Below is a small trained network, with its code and all its weights. Each question gives an input and a class and asks what happens when units are switched off, that is, made to give their printed mean instead of their output.

import numpy as np


def w(rows, s, z=0):
    codes = np.array(rows[::2]) - 128.0
    scale = np.full(codes.shape[1], s)
    scale[-1] = z or s
    return codes * scale


def f(y):
    return y / 2 * (1 + np.tanh(0.7978845608 * (y + 0.044715 * y**3)))


def log_softmax(a):
    a = a - a.max(-1, keepdims=True)
    return a - np.log(np.exp(a).sum(-1, keepdims=True))


def net(x, mask):
    res = np.array(x, float).reshape(1, 3) / 4 @ E
    y = f(res @ A[0][:, :-1].T + A[0][:, -1])
    res = res + np.where(mask, y, B[0][:, -1]) @ B[0][:, :-1]
    return log_softmax(res[-1] @ U[:, :-1].T + U[:, -1])


A, B = {}, {}
E = w([
[138,150,247,181,204,91],'x0',
[101,92,146,190,118,227],'x1',
[41,81,121,103,194,101],'x2',
],0.012)
A[0] = w([
[187,186,148,125,127,113,195],'n1',
[42,90,122,101,172,112,179],'n2',
[155,132,74,40,96,126,165],'n3',
[76,113,134,99,155,128,143],'n4',
[112,93,95,140,100,181,139],'n5',
[138,165,159,122,174,79,145],'n6',
[170,146,111,151,96,179,171],'n7',
[180,186,142,149,140,87,140],'n8',
[166,165,99,137,67,164,183],'n9',
[73,130,97,118,191,101,174],'n10',
[62,70,130,102,163,131,155],'n11',
[110,111,142,102,164,105,118],'n12',
[159,171,156,104,139,118,150],'n13',
[161,174,146,129,128,96,158],'n14',
[120,146,135,81,168,78,163],'n15',
[74,88,170,155,123,169,143],'n16',
[65,107,97,117,157,136,151],'n17',
[144,132,155,132,141,68,130],'n18',
[75,100,101,113,139,173,126],'n19',
[107,119,199,210,161,175,63],'n20',
[108,84,106,124,97,192,142],'n21',
[139,144,46,3,90,90,188],'n22',
[86,124,111,112,137,176,120],'n23',
[109,103,99,181,75,203,160],'n24',
[89,82,105,106,156,147,146],'n25',
[224,170,148,139,89,150,254],'n26',
[125,124,166,219,151,188,106],'n27',
],0.013,0.0079)
B[0] = w([
[169,139,99,174,143,142,199],'n1',
[38,156,165,107,124,91,215],'n2',
[162,71,154,134,54,144,210],'n3',
[88,136,140,117,131,99,170],'n4',
[106,138,75,99,181,125,193],'n5',
[104,169,185,153,183,143,193],'n6',
[138,103,102,114,158,163,199],'n7',
[154,146,101,146,159,142,186],'n8',
[155,82,95,111,130,170,215],'n9',
[82,134,184,113,125,110,194],'n10',
[69,172,139,119,109,79,198],'n11',
[84,143,169,115,152,115,158],'n12',
[161,143,104,159,157,139,166],'n13',
[184,170,102,172,156,157,176],'n14',
[101,136,188,139,147,152,188],'n15',
[124,152,92,112,65,91,189],'n16',
[87,153,136,93,102,92,183],'n17',
[109,185,157,156,192,122,172],'n18',
[85,146,104,92,117,102,180],'n19',
[170,91,179,153,22,93,198],'n20',
[83,149,63,90,175,125,199],'n21',
[152,105,165,158,10,87,249],'n22',
[105,147,98,109,126,108,162],'n23',
[109,100,53,82,149,139,228],'n24',
[82,162,128,91,105,97,178],'n25',
[201,119,75,161,139,177,247],'n26',
[181,75,154,119,30,145,201],'n27',
],0.011,0.014)
U = w([
[197,58,109,191,38,151,252],'0',
[103,101,218,79,29,83,201],'1',
[142,59,53,53,156,213,40],'2',
[76,189,51,76,126,68,49],'3',
[175,195,109,212,229,173,73],'4',
[79,154,218,144,254,93,44],'5',
],0.0072,0.0039)

Each question gives the input, the list of numbers given to net, and the class t.
The units are the neurons (one row each of A and B). Each row of codes is followed by its name. A weight is (code - 128) times the scale printed after its matrix; where a second scale follows, it is the last column's (A, B and U).
mask holds one flag per neuron, in row order. A switched-off neuron (its flag False) gives its mean, the last column of its row in B, instead of its output. The means were averaged over made-up inputs and are rounded, as every weight is.
A unit's drop is (log p(t) with every unit on - log p(t) with that unit switched off) / (log p(t) with every unit on - log p(t) with every unit switched off).
most important unit: the unit with the biggest drop
top k neurons: the k neurons with the biggest drops, biggest first
drop of u: that unit's drop, to one decimal
input [-8,0,7], class 1: top 4 neurons	n22, n3, n10, n26
input [-6,-1,3], class 1: top 2 neurons	n22, n3
input [-7,-5,1], class 1: most important unit	n26
input [0,7,6], class 3: top 2 neurons	n22, n21
input [0,2,1], class 3: top 2 neurons	n22, n3
input [0,5,-4], class 2: top 2 neurons	n22, n24
input [0,4,-7], class 2: top 2 neurons	n22, n24
input [3,0,-2], class 4: top 2 neurons	n22, n3
input [-6,-2,-1], class 0: drop of n22	0.7
input [-4,-7,1], class 1: drop of n26	0.3
input [-1,2,0], class 2: drop of n22	0.2
